Below are the code and all the weights of a small trained network. Each question names an input and a target symbol and asks about switching units off, where a switched-off unit gives its printed mean instead of its output.

import numpy as np


def w(rows, s, z=0):
    codes = np.array(rows[::2]) - 128.0
    scale = np.full(codes.shape[1], s)
    scale[-1] = z or s
    return codes * scale


def f(y):
    return y / 2 * (1 + np.tanh(0.7978845608 * (y + 0.044715 * y**3)))


def softmax(a):
    e = np.exp(a - a.max(-1, keepdims=True))
    return e / e.sum(-1, keepdims=True)


def log_softmax(a):
    a = a - a.max(-1, keepdims=True)
    return a - np.log(np.exp(a).sum(-1, keepdims=True))


def net(x, mask):
    ids = ['βγηθλμξφ'.index(c) for c in x.split()]
    T = len(ids)
    res = E[ids] + P[:T]
    u = 0
    for l in range(2):
        r = res
        for j in range(3):
            rows = slice(2 * j, 2 * j + 2)
            q, k, v = (r @ M[l][rows].T for M in (Q, K, V))
            z = softmax(np.where(np.tri(T) > 0, q @ k.T / 2**0.5, -1e9)) @ v
            o = O[l][rows]
            res = res + np.where(mask[u + j], z, o[:, -1]) @ o[:, :-1]
        u += 3
        y = f(res @ A[l][:, :-1].T + A[l][:, -1])
        res = res + np.where(mask[u : u + 12], y, B[l][:, -1]) @ B[l][:, :-1]
        u += 12
    return log_softmax(res[-1] @ U[:, :-1].T + U[:, -1])


Q, K, V, O, A, B = {}, {}, {}, {}, {}, {}
E = w([
[183,44,74,45,84],'β',
[185,196,92,103,180],'γ',
[137,39,153,89,154],'η',
[116,45,128,178,61],'θ',
[148,1,85,42,207],'λ',
[223,226,72,207,106],'μ',
[149,135,132,56,223],'ξ',
[179,96,144,223,24],'φ',
],0.0076)
P = w([
[94,112,193,143,106],'0',
[142,92,80,147,196],'1',
[211,101,140,135,160],'2',
[183,106,216,131,94],'3',
[56,209,60,51,75],'4',
[112,155,2,147,101],'5',
[186,109,77,228,77],'6',
],0.0093)
Q[0] = w([
[175,76,118,181,168],'0.h1',
[208,116,202,137,127],'0.h1',
[227,89,156,35,143],'0.h2',
[65,144,150,134,100],'0.h2',
[249,194,163,75,156],'0.h3',
[216,75,95,127,112],'0.h3',
],0.019)
K[0] = w([
[145,153,205,93,163],'0.h1',
[85,164,166,62,101],'0.h1',
[63,129,104,135,21],'0.h2',
[149,217,118,135,190],'0.h2',
[6,182,59,89,69],'0.h3',
[49,134,231,83,84],'0.h3',
],0.018)
V[0] = w([
[146,64,73,122,86],'0.h1',
[151,182,168,134,160],'0.h1',
[119,123,133,139,129],'0.h2',
[187,123,147,95,199],'0.h2',
[254,112,112,175,173],'0.h3',
[202,119,123,155,155],'0.h3',
],0.0084)
O[0] = w([
[101,105,48,117,128,252],'0.h1',
[176,162,158,131,154,68],'0.h1',
[139,119,140,122,120,123],'0.h2',
[107,124,55,41,253,139],'0.h2',
[165,205,102,27,179,145],'0.h3',
[157,176,114,45,160,141],'0.h3',
],0.0041,0.0026)
A[0] = w([
[103,148,158,128,115,4],'0.n1',
[159,135,118,144,151,181],'0.n2',
[62,230,205,167,143,76],'0.n3',
[201,97,101,138,130,55],'0.n4',
[56,109,159,99,110,114],'0.n5',
[153,108,133,151,167,34],'0.n6',
[101,110,169,111,174,76],'0.n7',
[210,145,92,104,115,165],'0.n8',
[102,146,128,85,151,69],'0.n9',
[104,203,124,87,36,58],'0.n10',
[102,254,129,166,135,164],'0.n11',
[97,113,162,106,168,79],'0.n12',
],0.0098,0.0038)
B[0] = w([
[183,133,60,214,163,90],'0.n1',
[107,140,157,113,101,173],'0.n2',
[211,160,48,88,142,109],'0.n3',
[41,108,173,176,103,181],'0.n4',
[246,146,80,52,116,116],'0.n5',
[132,119,180,196,89,110],'0.n6',
[195,122,152,184,157,105],'0.n7',
[14,112,163,110,134,252],'0.n8',
[140,152,102,143,107,114],'0.n9',
[165,170,83,97,206,147],'0.n10',
[129,88,124,50,79,136],'0.n11',
[196,123,139,175,154,105],'0.n12',
],0.011,0.0041)
Q[1] = w([
[42,81,194,216,158],'1.h1',
[197,120,235,87,89],'1.h1',
[52,118,156,86,81],'1.h2',
[243,237,86,251,172],'1.h2',
[95,69,248,179,136],'1.h3',
[222,178,199,28,89],'1.h3',
],0.024)
K[1] = w([
[177,124,202,83,84],'1.h1',
[189,157,61,114,100],'1.h1',
[170,109,82,149,124],'1.h2',
[3,125,141,140,191],'1.h2',
[202,147,140,71,74],'1.h3',
[154,146,14,142,128],'1.h3',
],0.031)
V[1] = w([
[52,139,139,6,170],'1.h1',
[180,175,223,136,199],'1.h1',
[193,195,195,200,188],'1.h2',
[136,64,99,85,244],'1.h2',
[104,237,141,195,75],'1.h3',
[74,232,122,33,149],'1.h3',
],0.022)
O[1] = w([
[210,112,192,126,80,187],'1.h1',
[179,131,72,3,128,66],'1.h1',
[134,162,72,171,18,10],'1.h2',
[188,95,77,206,174,119],'1.h2',
[118,235,153,142,180,15],'1.h3',
[218,180,170,135,93,50],'1.h3',
],0.017,0.013)
A[1] = w([
[73,144,242,51,126,58],'1.n1',
[60,86,182,110,71,122],'1.n2',
[181,236,218,108,183,254],'1.n3',
[179,251,209,209,160,12],'1.n4',
[61,172,190,47,32,90],'1.n5',
[217,120,51,188,222,63],'1.n6',
[230,196,68,11,191,72],'1.n7',
[55,159,30,105,171,181],'1.n8',
[149,12,198,114,38,130],'1.n9',
[138,254,207,78,80,60],'1.n10',
[213,241,106,108,139,173],'1.n11',
[91,76,246,50,182,147],'1.n12',
],0.0058,0.0047)
B[1] = w([
[132,142,89,178,141,201],'1.n1',
[158,121,157,125,185,196],'1.n2',
[156,182,234,85,148,149],'1.n3',
[61,123,26,134,126,139],'1.n4',
[163,160,118,139,222,174],'1.n5',
[87,175,175,173,111,148],'1.n6',
[99,107,103,204,64,150],'1.n7',
[170,130,162,79,60,176],'1.n8',
[122,142,80,121,211,249],'1.n9',
[103,77,70,134,89,151],'1.n10',
[128,142,158,64,193,141],'1.n11',
[129,180,157,175,2,252],'1.n12',
],0.013,0.036)
U = w([
[162,97,205,141,56,147],'β',
[137,107,125,79,153,135],'γ',
[157,227,105,136,149,117],'η',
[86,173,123,118,100,96],'θ',
[254,179,161,102,108,108],'λ',
[194,137,140,199,140,93],'μ',
[212,171,66,164,54,79],'ξ',
[203,102,173,30,116,254],'φ',
],0.0039)

Each question gives the input, a string of symbols that net reads in full, and the target symbol t.
The units are the heads (2 rows each of Q, K, V and O) and the neurons (one row each of A and B). Each row of codes is followed by its name. A weight is (code - 128) times the scale printed after its matrix; where a second scale follows, it is the last column's (O, A, B and U).
mask holds one flag per unit, layer by layer, with each layer's heads first. A switched-off unit (its flag False) gives its mean, the last column of its rows in O or B, instead of its output. The means were averaged over made-up inputs and are rounded, as every weight is.
A unit's drop is (log p(t) with every unit on - log p(t) with that unit switched off) / (log p(t) with every unit on - log p(t) with every unit switched off).
The circuit of an input: a set's keep is (log p(t) with only the set's units on - log p(t) with every unit switched off) / (log p(t) with every unit on - log p(t) with every unit switched off). Starting from the 12 units with the biggest drops (on a tie, the unit counted first), units are removed one at a time, each time the one whose removal leaves the highest keep (on an exact tie, the one counted first), for as long as the keep stays at least 0.8.
units of the circuit, in order: the units of the circuit, biggest drop first
unit that matters most: the unit with the biggest drop
k most important neurons: the k neurons with the biggest drops, biggest first
k most important neurons of layer l: the k neurons of layer l with the biggest drops, biggest first
heads that matter: for each layer, one digit per head in row order, 1 if its drop is at least 0.15 and else 0, layers parted by /
input β ξ φ λ φ ξ, target θ: 2 most important neurons	(0.n4, 0.n8)
input μ β ξ β φ φ, target λ: units of the circuit, in order	(1.h3, 0.h3)
input ξ φ ξ γ, target ξ: 4 most important neurons	(0.n8, 1.n7, 0.n7, 0.n12)
input ξ β μ, target ξ: 3 most important neurons of layer 0	(0.n8, 0.n7, 0.n12)
input β β μ φ θ θ, target η: units of the circuit, in order	(1.h3)
input η η η φ β β θ, target θ: heads that matter	000 / 101
input φ β β φ λ θ, target η: 2 most important neurons	(1.n5, 1.n9)
input φ λ β φ, target θ: units of the circuit, in order	(1.h1, 1.h3, 0.n8)
input φ ξ ξ φ ξ, target ξ: 2 most important neurons of layer 1	(1.n7, 1.n10)
input γ ξ λ λ β, target ξ: 2 most important neurons	(1.n7, 0.n8)
input β β γ, target β: heads that matter	000 / 010
input γ β ξ, target λ: 3 most important neurons	(1.n3, 0.n11, 1.n7)
input φ β γ β θ φ ξ, target η: heads that matter	010 / 010
input γ ξ φ β η β, target φ: units of the circuit, in order	(0.h1, 1.h1)
input γ β λ, target φ: units of the circuit, in order	(1.h1, 0.h1, 0.n8)
input λ μ θ β β ξ φ, target μ: 2 most important neurons	(0.n8, 1.n12)
input γ β β ξ β β θ, target ξ: unit that matters most	1.n7
input β η β β γ, target β: units of the circuit, in order	(1.n5, 1.n9)
input ξ β β φ β, target ξ: 3 most important neurons	(0.n8, 0.n5, 0.n7)
input β φ β φ β β β, target θ: 2 most important neurons	(0.n8, 0.n11)
